Below is a small trained network, with its code and all its weights. Each question gives an input and a class and asks what happens when units are switched off, that is, made to give their printed mean instead of their output.

import numpy as np


def w(rows, s, z=0):
    codes = np.array(rows[::2]) - 128.0
    scale = np.full(codes.shape[1], s)
    scale[-1] = z or s
    return codes * scale


def norm(h):
    return h / np.sqrt((h * h).mean(-1, keepdims=True) + 1e-5)


def f(y):
    return np.maximum(y, 0)


def log_softmax(a):
    a = a - a.max(-1, keepdims=True)
    return a - np.log(np.exp(a).sum(-1, keepdims=True))


def net(x, mask):
    res = np.array(x, float).reshape(1, 3) / 4 @ E
    u = 0
    for l in range(4):
        y = f(norm(res) @ A[l][:, :-1].T + A[l][:, -1])
        res = res + np.where(mask[u : u + 4], y, B[l][:, -1]) @ B[l][:, :-1]
        u += 4
    return log_softmax(norm(res)[-1] @ U[:, :-1].T + U[:, -1])


A, B = {}, {}
E = w([
[186,249,38],'x0',
[135,107,49],'x1',
[208,1,86],'x2',
],0.0058)
A[0] = w([
[162,176,185,56],'L0N0',
[220,111,126,251],'L0N1',
[109,57,2,127],'L0N2',
[179,70,197,60],'L0N3',
],0.0099,0.0025)
B[0] = w([
[166,219,254,164],'L0N0',
[173,121,122,242],'L0N1',
[171,153,164,253],'L0N2',
[88,104,147,210],'L0N3',
],0.0083,0.0044)
A[1] = w([
[125,127,255,114],'L1N0',
[166,133,74,35],'L1N1',
[204,42,78,232],'L1N2',
[34,98,224,253],'L1N3',
],0.0065,0.0029)
B[1] = w([
[84,2,138,206],'L1N0',
[23,91,88,143],'L1N1',
[173,252,208,230],'L1N2',
[34,113,23,255],'L1N3',
],0.0053)
A[2] = w([
[33,250,195,134],'L2N0',
[190,67,102,251],'L2N1',
[254,227,24,80],'L2N2',
[194,177,106,20],'L2N3',
],0.0073,0.0022)
B[2] = w([
[203,26,151,226],'L2N0',
[172,254,164,193],'L2N1',
[217,66,101,253],'L2N2',
[98,209,49,174],'L2N3',
],0.007,0.0055)
A[3] = w([
[129,157,80,20],'L3N0',
[175,99,253,148],'L3N1',
[240,104,73,254],'L3N2',
[160,60,178,94],'L3N3',
],0.012,0.00096)
B[3] = w([
[187,142,110,146],'L3N0',
[61,243,86,232],'L3N1',
[180,102,204,255],'L3N2',
[161,218,2,191],'L3N3',
],0.009,0.0087)
U = w([
[80,190,90,233],'0',
[134,67,134,1],'1',
[18,59,112,139],'2',
[254,153,134,150],'3',
],0.019,0.0058)

Each question gives the input, the list of numbers given to net, and the class t.
The units are the neurons (one row each of A and B). Each row of codes is followed by its name. A weight is (code - 128) times the scale printed after its matrix; where a second scale follows, it is the last column's (A, B and U).
mask holds one flag per neuron, layer by layer. A switched-off neuron (its flag False) gives its mean, the last column of its row in B, instead of its output. The means were averaged over made-up inputs and are rounded, as every weight is.
A unit's drop is (log p(t) with every unit on - log p(t) with that unit switched off) / (log p(t) with every unit on - log p(t) with every unit switched off).
The circuit of an input: a set's keep is (log p(t) with only the set's units on - log p(t) with every unit switched off) / (log p(t) with every unit on - log p(t) with every unit switched off). Starting from the 12 units with the biggest drops (on a tie, the unit counted first), units are removed one at a time, each time the one whose removal leaves the highest keep (on an exact tie, the one counted first), for as long as the keep stays at least 0.8.
units of the circuit, in order: the units of the circuit, biggest drop first
top k neurons: the k neurons with the biggest drops, biggest first
k most important neurons of layer l: the k neurons of layer l with the biggest drops, biggest first
drop when u is switched off: that unit's drop, to one decimal
input [7,-3,-8], class 3: units of the circuit, in order	(L2N0; L3N1)
input [-6,-6,-3], class 2: units of the circuit, in order	(L1N3; L1N0)
input [4,0,-6], class 3: units of the circuit, in order	(L2N0)
input [-1,-4,6], class 0: units of the circuit, in order	(L3N1; L2N2)
input [-2,-1,8], class 0: units of the circuit, in order	(L3N1; L2N2; L1N2)
input [-2,-8,-1], class 0: top 3 neurons	(L0N0; L3N3; L3N1)
input [-1,2,-3], class 2: top 2 neurons	(L1N2; L1N3)
input [2,-4,-1], class 0: top 3 neurons	(L3N1; L0N0; L2N2)
input [-2,6,-6], class 2: top 2 neurons	(L3N1; L3N3)
input [-3,7,-2], class 0: top 2 neurons	(L0N2; L2N2)
input [-4,4,0], class 2: 2 most important neurons of layer 0	(L0N1; L0N3)
input [-8,-3,-6], class 2: drop when L1N3 is switched off	0.3
input [-4,5,0], class 0: drop when L0N2 is switched off	0.7
input [-3,0,-7], class 2: drop when L0N2 is switched off	0.5
input [-6,-4,5], class 0: top neuron	(L3N3)
